Here is a tiny trained network, its code and every weight. The questions are about switching its units off for an input and a target symbol, where a switched-off unit gives its printed mean instead of its output.

import numpy as np


def w(rows, s, z=0):
    codes = np.array(rows[::2]) - 128.0
    scale = np.full(codes.shape[1], s)
    scale[-1] = z or s
    return codes * scale


def f(y):
    return np.maximum(y, 0)


def softmax(a):
    e = np.exp(a - a.max(-1, keepdims=True))
    return e / e.sum(-1, keepdims=True)


def log_softmax(a):
    a = a - a.max(-1, keepdims=True)
    return a - np.log(np.exp(a).sum(-1, keepdims=True))


def net(x, mask):
    ids = ['ΛΣΨΩαβδεζηφ'.index(c) for c in x.split()]
    T = len(ids)
    res = E[ids] + P[:T]
    u = 0
    for l in range(3):
        r = res
        for j in range(2):
            rows = slice(2 * j, 2 * j + 2)
            q, k, v = (r @ M[l][rows].T for M in (Q, K, V))
            z = softmax(np.where(np.tri(T) > 0, q @ k.T / 2**0.5, -1e9)) @ v
            o = O[l][rows]
            res = res + np.where(mask[u + j], z, o[:, -1]) @ o[:, :-1]
        u += 2
        y = f(res @ A[l][:, :-1].T + A[l][:, -1])
        res = res + np.where(mask[u : u + 4], y, B[l][:, -1]) @ B[l][:, :-1]
        u += 4
    return log_softmax(res[-1] @ U[:, :-1].T + U[:, -1])


Q, K, V, O, A, B = {}, {}, {}, {}, {}, {}
E = w([
[191,77,147],'Λ',
[115,75,103],'Σ',
[189,77,142],'Ψ',
[38,41,148],'Ω',
[85,51,137],'α',
[193,81,165],'β',
[55,215,104],'δ',
[194,184,151],'ε',
[63,229,117],'ζ',
[122,171,171],'η',
[83,254,158],'φ',
],0.01)
P = w([
[168,76,4],'0',
[147,68,42],'1',
[132,81,68],'2',
[145,102,111],'3',
[142,121,164],'4',
[153,132,204],'5',
[165,144,251],'6',
],0.0043)
Q[0] = w([
[151,45,96],'L0H1',
[80,251,124],'L0H1',
[81,107,117],'L0H2',
[132,87,151],'L0H2',
],0.021)
K[0] = w([
[160,145,222],'L0H1',
[125,101,2],'L0H1',
[81,134,111],'L0H2',
[129,118,103],'L0H2',
],0.022)
V[0] = w([
[108,102,2],'L0H1',
[147,124,198],'L0H1',
[100,176,182],'L0H2',
[111,168,188],'L0H2',
],0.0051)
O[0] = w([
[226,180,213,255],'L0H1',
[117,123,71,71],'L0H1',
[93,5,68,74],'L0H2',
[104,63,83,71],'L0H2',
],0.0032,0.00079)
A[0] = w([
[102,2,235,41],'L0N1',
[137,129,119,67],'L0N2',
[189,212,174,159],'L0N3',
[139,141,164,252],'L0N4',
],0.0041,0.0029)
B[0] = w([
[185,169,2,159],'L0N1',
[143,129,145,128],'L0N2',
[74,108,216,193],'L0N3',
[69,87,239,253],'L0N4',
],0.0067,0.0031)
Q[1] = w([
[174,140,5],'L1H1',
[133,99,111],'L1H1',
[29,93,229],'L1H2',
[84,201,82],'L1H2',
],0.02)
K[1] = w([
[56,55,15],'L1H1',
[127,76,88],'L1H1',
[80,248,188],'L1H2',
[141,158,8],'L1H2',
],0.015)
V[1] = w([
[44,194,192],'L1H1',
[104,136,139],'L1H1',
[190,70,4],'L1H2',
[174,61,6],'L1H2',
],0.0034)
O[1] = w([
[217,80,56,195],'L1H1',
[139,132,122,140],'L1H1',
[142,111,221,1],'L1H2',
[150,108,253,5],'L1H2',
],0.0036,0.0027)
A[1] = w([
[49,172,87,114],'L1N1',
[118,64,32,49],'L1N2',
[151,10,143,141],'L1N3',
[100,109,191,254],'L1N4',
],0.014,0.0043)
B[1] = w([
[161,176,234,178],'L1N1',
[158,61,8,154],'L1N2',
[94,214,245,218],'L1N3',
[148,154,20,253],'L1N4',
],0.016,0.0065)
Q[2] = w([
[149,137,19],'L2H1',
[93,239,12],'L2H1',
[138,224,56],'L2H2',
[108,171,4],'L2H2',
],0.025)
K[2] = w([
[162,119,5],'L2H1',
[141,251,16],'L2H1',
[139,216,101],'L2H2',
[191,226,50],'L2H2',
],0.024)
V[2] = w([
[6,160,95],'L2H1',
[50,141,147],'L2H1',
[83,166,182],'L2H2',
[7,154,106],'L2H2',
],0.017)
O[2] = w([
[47,8,200,175],'L2H1',
[153,71,190,142],'L2H1',
[225,93,143,254],'L2H2',
[161,56,231,151],'L2H2',
],0.011,0.0082)
A[2] = w([
[78,108,97,255],'L2N1',
[135,242,207,130],'L2N2',
[161,2,12,101],'L2N3',
[82,149,102,29],'L2N4',
],0.012,0.0047)
B[2] = w([
[174,11,67,177],'L2N1',
[22,200,107,248],'L2N2',
[190,251,142,159],'L2N3',
[126,194,171,147],'L2N4',
],0.014,0.011)
U = w([
[45,201,189,92],'Λ',
[79,155,153,150],'Σ',
[98,136,122,81],'Ψ',
[52,72,150,90],'Ω',
[121,101,159,109],'α',
[114,116,128,97],'β',
[159,122,124,142],'δ',
[66,164,11,29],'ε',
[155,144,97,117],'ζ',
[117,48,3,254],'η',
[240,177,93,75],'φ',
],0.0077,0.0074)

Each question gives the input, a string of symbols that net reads in full, and the target symbol t.
The units are the heads (2 rows each of Q, K, V and O) and the neurons (one row each of A and B). Each row of codes is followed by its name. A weight is (code - 128) times the scale printed after its matrix; where a second scale follows, it is the last column's (O, A, B and U).
mask holds one flag per unit, layer by layer, with each layer's heads first. A switched-off unit (its flag False) gives its mean, the last column of its rows in O or B, instead of its output. The means were averaged over made-up inputs and are rounded, as every weight is.
A unit's drop is (log p(t) with every unit on - log p(t) with that unit switched off) / (log p(t) with every unit on - log p(t) with every unit switched off).
The circuit of an input: a set's keep is (log p(t) with only the set's units on - log p(t) with every unit switched off) / (log p(t) with every unit on - log p(t) with every unit switched off). Starting from the 12 units with the biggest drops (on a tie, the unit counted first), units are removed one at a time, each time the one whose removal leaves the highest keep (on an exact tie, the one counted first), for as long as the keep stays at least 0.8.
units of the circuit, in order: the units of the circuit, biggest drop first
most important unit: the unit with the biggest drop
k most important neurons: the k neurons with the biggest drops, biggest first
top k neurons in layer l: the k neurons of layer l with the biggest drops, biggest first
which heads matter: for each layer, one digit per head in row order, 1 if its drop is at least 0.15 and else 0, layers parted by /
input η δ η φ η ε, target φ: 2 most important neurons -> [L1N1, L2N3]
input Λ η α φ η, target φ: top 3 neurons in layer 1 -> [L1N1, L1N3, L1N4]
input δ Ω φ Ω η α, target η: top 3 neurons in layer 2 -> [L2N1, L2N2, L2N4]
input Ω Ω α Ψ η Ψ Σ, target η: 4 most important neurons -> [L1N3, L1N1, L2N1, L0N3]
input Ω φ Σ, target φ: most important unit -> L1N2
input ε Λ φ Σ ζ η η, target η: 2 most important neurons -> [L1N4, L1N3]
input ε Ω Ψ α δ ε, target ε: units of the circuit, in order -> [L1N3, L2H2]
input φ ε β Λ, target Λ: units of the circuit, in order -> [L1N3, L2N2]
input α ε Ψ φ φ Ω, target φ: which heads matter -> 00 / 01 / 00
input η η Ψ Σ, target η: 3 most important neurons -> [L1N3, L1N1, L1N2]
input Ω Ψ ε Ω, target ε: 3 most important neurons -> [L1N2, L1N3, L2N1]
input α ε η ζ Ψ, target Λ: 3 most important neurons -> [L1N3, L2N2, L1N2]
input Λ η η η β η ε, target η: 2 most important neurons -> [L1N3, L1N1]
input Λ Ω η Ω, target η: units of the circuit, in order -> [L1N2, L2N1, L2H2]
input α α Ψ Ω, target α: which heads matter -> 00 / 01 / 11
input Ω Λ Ω, target Ω: which heads matter -> 00 / 11 / 10
input ζ φ η, target φ: which heads matter -> 00 / 00 / 00
input Ω Ω Ω, target Ω: 2 most important neurons -> [L1N3, L1N1]
input δ Ψ ε, target ε: which heads matter -> 00 / 00 / 11
input ε φ Σ η α φ Ω, target φ: 4 most important neurons -> [L1N2, L2N3, L0N1, L0N3]
input α δ Ω Ω η Ψ ε, target η: 4 most important neurons -> [L1N3, L1N1, L1N4, L2N1]
input α Ω α Σ Ω α, target α: 4 most important neurons -> [L1N3, L2N2, L1N1, L1N2]
input α Σ δ, target Λ: 4 most important neurons -> [L1N1, L2N2, L2N1, L1N2]
input β Λ Λ δ Ω ε Σ, target ε: 3 most important neurons -> [L1N1, L1N3, L1N4]
input φ δ α, target φ: which heads matter -> 00 / 00 / 01
input β β δ η Ω η α, target η: which heads matter -> 10 / 01 / 01
input η Λ ζ α β η Ω, target η: which heads matter -> 00 / 01 / 01
input ε η β β Ω φ α, target φ: 3 most important neurons -> [L1N2, L1N1, L2N3]
input Ω α Ω δ ε α, target ε: which heads matter -> 10 / 00 / 11
